Below is a small trained network, with its code and all its weights. Each question gives an input and a target symbol and asks what happens when units are switched off, that is, made to give their printed mean instead of their output.

import numpy as np


def w(rows, s, z=0):
    codes = np.array(rows[::2]) - 128.0
    scale = np.full(codes.shape[1], s)
    scale[-1] = z or s
    return codes * scale


def f(y):
    return y / 2 * (1 + np.tanh(0.7978845608 * (y + 0.044715 * y**3)))


def softmax(a):
    e = np.exp(a - a.max(-1, keepdims=True))
    return e / e.sum(-1, keepdims=True)


def log_softmax(a):
    a = a - a.max(-1, keepdims=True)
    return a - np.log(np.exp(a).sum(-1, keepdims=True))


def net(x, mask):
    ids = ['γεθλμξπτω'.index(c) for c in x.split()]
    T = len(ids)
    res = E[ids] + P[:T]
    r = res
    for j in range(2):
        rows = slice(2 * j, 2 * j + 2)
        q, k, v = (r @ M[0][rows].T for M in (Q, K, V))
        z = softmax(np.where(np.tri(T) > 0, q @ k.T / 2**0.5, -1e9)) @ v
        o = O[0][rows]
        res = res + np.where(mask[j], z, o[:, -1]) @ o[:, :-1]
    y = f(res @ A[0][:, :-1].T + A[0][:, -1])
    res = res + np.where(mask[2:10], y, B[0][:, -1]) @ B[0][:, :-1]
    return log_softmax(res[-1] @ U[:, :-1].T + U[:, -1])


Q, K, V, O, A, B = {}, {}, {}, {}, {}, {}
E = w([
[141,58,195,105],'γ',
[250,105,127,28],'ε',
[199,81,212,107],'θ',
[226,103,93,123],'λ',
[178,77,25,136],'μ',
[92,48,26,148],'ξ',
[146,80,90,136],'π',
[123,66,56,144],'τ',
[39,34,75,152],'ω',
],0.013)
P = w([
[202,2,152,140],'0',
[161,101,111,116],'1',
[145,126,95,104],'2',
[136,140,122,119],'3',
[115,170,124,101],'4',
[113,177,111,114],'5',
[108,207,110,94],'6',
[101,204,108,134],'7',
[95,218,107,159],'8',
[115,183,107,199],'9',
[129,159,113,221],'10',
[137,103,119,227],'11',
[143,103,99,230],'12',
[197,116,79,215],'13',
],0.0091)
Q[0] = w([
[123,100,68,136],'h0',
[157,120,160,140],'h0',
[121,104,255,132],'h1',
[180,43,98,148],'h1',
],0.03)
K[0] = w([
[168,48,191,110],'h0',
[153,154,110,134],'h0',
[84,246,111,175],'h1',
[185,2,153,245],'h1',
],0.023)
V[0] = w([
[139,100,79,74],'h0',
[109,73,175,129],'h0',
[54,78,21,180],'h1',
[4,66,194,115],'h1',
],0.019)
O[0] = w([
[152,166,146,119,254],'h0',
[105,186,79,136,236],'h0',
[51,80,182,61,145],'h1',
[66,250,151,185,62],'h1',
],0.016,0.0068)
A[0] = w([
[134,103,127,38,180],'n0',
[170,149,104,71,155],'n1',
[149,74,189,162,247],'n2',
[119,201,174,135,4],'n3',
[181,151,116,192,83],'n4',
[66,137,172,104,114],'n5',
[184,166,244,189,141],'n6',
[97,138,214,170,183],'n7',
],0.011,0.0028)
B[0] = w([
[41,149,125,198,245],'n0',
[109,80,141,179,203],'n1',
[98,179,37,140,196],'n2',
[71,57,95,227,181],'n3',
[65,82,175,5,254],'n4',
[248,182,203,113,233],'n5',
[45,184,16,134,171],'n6',
[255,141,95,120,201],'n7',
],0.0092,0.018)
U = w([
[71,152,116,202,23],'γ',
[184,37,164,63,3],'ε',
[152,185,24,39,176],'θ',
[174,59,97,254,237],'λ',
[18,30,213,153,66],'μ',
[103,65,244,57,116],'ξ',
[84,88,175,154,213],'π',
[74,77,226,92,210],'τ',
[189,139,164,175,213],'ω',
],0.004,0.0023)

Each question gives the input, a string of symbols that net reads in full, and the target symbol t.
The units are the heads (2 rows each of Q, K, V and O) and the neurons (one row each of A and B). Each row of codes is followed by its name. A weight is (code - 128) times the scale printed after its matrix; where a second scale follows, it is the last column's (O, A, B and U).
mask holds one flag per unit, heads first, then neurons. A switched-off unit (its flag False) gives its mean, the last column of its rows in O or B, instead of its output. The means were averaged over made-up inputs and are rounded, as every weight is.
A unit's drop is (log p(t) with every unit on - log p(t) with that unit switched off) / (log p(t) with every unit on - log p(t) with every unit switched off).
The circuit of an input: a set's keep is (log p(t) with only the set's units on - log p(t) with every unit switched off) / (log p(t) with every unit on - log p(t) with every unit switched off). Starting from all 10 units, units are removed one at a time, each time the one whose removal leaves the highest keep (on an exact tie, the one counted first), for as long as the keep stays at least 0.8.
units of the circuit, in order: the units of the circuit, biggest drop first
k most important neurons: the k neurons with the biggest drops, biggest first
which heads matter: for each layer, one digit per head in row order, 1 if its drop is at least 0.15 and else 0, layers parted by /
input ω θ θ λ ω μ λ θ θ π, target ω: which heads matter	01
input θ θ θ θ ε θ ε τ τ λ ε, target θ: units of the circuit, in order	[h1, n4]
input θ θ ω θ γ, target ω: 3 most important neurons	[n5, n7, n4]
input ω μ μ, target ω: units of the circuit, in order	[n5, h1, n7, n4]
input ξ λ λ θ ω θ ω θ μ ω μ, target ξ: units of the circuit, in order	[h1, n5]
input γ ε π θ θ ω ω θ ω ξ μ θ ε, target γ: which heads matter	01
input θ γ ξ ε ξ ω ω, target θ: which heads matter	11
input λ λ ω θ ω λ ε θ θ ξ θ, target ξ: which heads matter	01
input λ θ θ ω π τ λ ω θ π λ θ θ θ, target θ: 4 most important neurons	[n6, n2, n0, n3]
input π ξ ω θ λ θ θ θ θ γ θ γ, target θ: units of the circuit, in order	[h1, n6, n0]
input ε θ γ π θ μ γ π ξ θ ξ λ λ, target ε: 2 most important neurons	[n4, n0]
input λ π θ θ τ λ λ ε ξ ξ θ λ ξ, target λ: which heads matter	01
input θ θ λ λ π λ ε τ θ θ ε θ γ, target θ: which heads matter	11
input θ γ μ μ θ ω λ θ ξ, target θ: which heads matter	11
input θ μ ξ θ θ θ θ λ θ ω μ, target θ: units of the circuit, in order	[n4, h1]
input λ θ γ θ λ ε τ ω θ ω θ θ μ θ, target μ: 3 most important neurons	[n0, n7, n5]
input ω θ ε ε θ τ ω, target ω: 3 most important neurons	[n5, n4, n7]
input λ γ λ μ θ θ λ λ θ θ τ, target λ: which heads matter	01
input λ λ ε μ θ ω ε ε θ θ ω θ λ, target λ: most important neuron	[n4]
input γ θ τ, target γ: which heads matter	01
input ξ θ θ ε, target ξ: most important neuron	[n5]
input μ θ λ λ μ θ ω θ θ ω, target μ: 2 most important neurons	[n0, n7]
input θ θ γ θ ω λ ω λ θ θ τ ω, target θ: units of the circuit, in order	[h1, n4, h0]
input ω μ θ, target ω: units of the circuit, in order	[h1, n5, n7, n4]
input μ θ θ θ θ μ θ θ θ π, target μ: 3 most important neurons	[n0, n7, n5]
